Here is a tiny trained network, its code and every weight. The questions are about switching its units off for an input and a class, where a switched-off unit gives its printed mean instead of its output.

import numpy as np


def w(rows, s, z=0):
    codes = np.array(rows[::2]) - 128.0
    scale = np.full(codes.shape[1], s)
    scale[-1] = z or s
    return codes * scale


def f(y):
    return y / 2 * (1 + np.tanh(0.7978845608 * (y + 0.044715 * y**3)))


def log_softmax(a):
    a = a - a.max(-1, keepdims=True)
    return a - np.log(np.exp(a).sum(-1, keepdims=True))


def net(x, mask):
    res = np.array(x, float).reshape(1, 5) / 4 @ E
    y = f(res @ A[0][:, :-1].T + A[0][:, -1])
    res = res + np.where(mask, y, B[0][:, -1]) @ B[0][:, :-1]
    return log_softmax(res[-1] @ U[:, :-1].T + U[:, -1])


A, B = {}, {}
E = w([
[5,131,143,199],'x0',
[49,150,205,77],'x1',
[164,48,157,139],'x2',
[65,112,70,61],'x3',
[115,213,133,145],'x4',
],0.011)
A[0] = w([
[254,169,131,204,246],'n0',
[236,80,148,51,201],'n1',
[100,87,222,219,248],'n2',
[171,158,69,248,180],'n3',
[13,85,80,52,252],'n4',
[43,99,227,132,118],'n5',
],0.0086,0.0033)
B[0] = w([
[192,104,62,161,247],'n0',
[222,144,84,51,235],'n1',
[187,6,157,198,220],'n2',
[113,121,105,194,206],'n3',
[1,99,109,124,222],'n4',
[104,96,254,82,206],'n5',
],0.0088,0.011)
U = w([
[213,140,92,56,106],'0',
[120,77,228,150,85],'1',
[55,243,181,101,140],'2',
[158,144,107,251,71],'3',
[95,94,62,119,119],'4',
[120,95,107,187,254],'5',
],0.011,0.0052)

Each question gives the input, the list of numbers given to net, and the class t.
The units are the neurons (one row each of A and B). Each row of codes is followed by its name. A weight is (code - 128) times the scale printed after its matrix; where a second scale follows, it is the last column's (A, B and U).
mask holds one flag per neuron, in row order. A switched-off neuron (its flag False) gives its mean, the last column of its row in B, instead of its output. The means were averaged over made-up inputs and are rounded, as every weight is.
A unit's drop is (log p(t) with every unit on - log p(t) with that unit switched off) / (log p(t) with every unit on - log p(t) with every unit switched off).
The circuit of an input: a set's keep is (log p(t) with only the set's units on - log p(t) with every unit switched off) / (log p(t) with every unit on - log p(t) with every unit switched off). Starting from all 6 units, units are removed one at a time, each time the one whose removal leaves the highest keep (on an exact tie, the one counted first), for as long as the keep stays at least 0.8.
circuit, biggest first: the units of the circuit, biggest drop first
unit that matters most: the unit with the biggest drop
top k neurons: the k neurons with the biggest drops, biggest first
drop of u: that unit's drop, to one decimal
input [-3,-8,5,-8,-6], class 0: top 2 neurons => n1, n4
input [4,-1,1,0,-5], class 1: circuit, biggest first => n0, n1
input [8,-2,-1,0,-8], class 1: circuit, biggest first => n5, n0
input [-4,6,6,8,2], class 2: unit that matters most => n2
input [-6,7,0,3,5], class 2: circuit, biggest first => n0, n2
input [0,-8,4,2,-2], class 0: circuit, biggest first => n1, n4
input [1,2,-7,-3,-3], class 2: circuit, biggest first => n0, n2
input [8,5,-8,-7,1], class 1: circuit, biggest first => n2, n5
input [5,1,-1,0,-8], class 1: circuit, biggest first => n5, n0
input [8,5,7,8,8], class 1: top 2 neurons => n5, n2
input [-3,1,-8,4,0], class 2: top 2 neurons => n0, n2
input [-1,-3,1,-4,-7], class 0: top 2 neurons => n1, n4
input [7,0,2,-4,2], class 1: drop of n5 => 0.3
input [-3,8,-3,2,-1], class 2: drop of n3 => 0.0
input [4,-1,-7,-1,0], class 2: unit that matters most => n0
input [8,4,3,6,-8], class 1: drop of n5 => 0.5
input [-6,8,-1,3,6], class 2: drop of n2 => 0.1
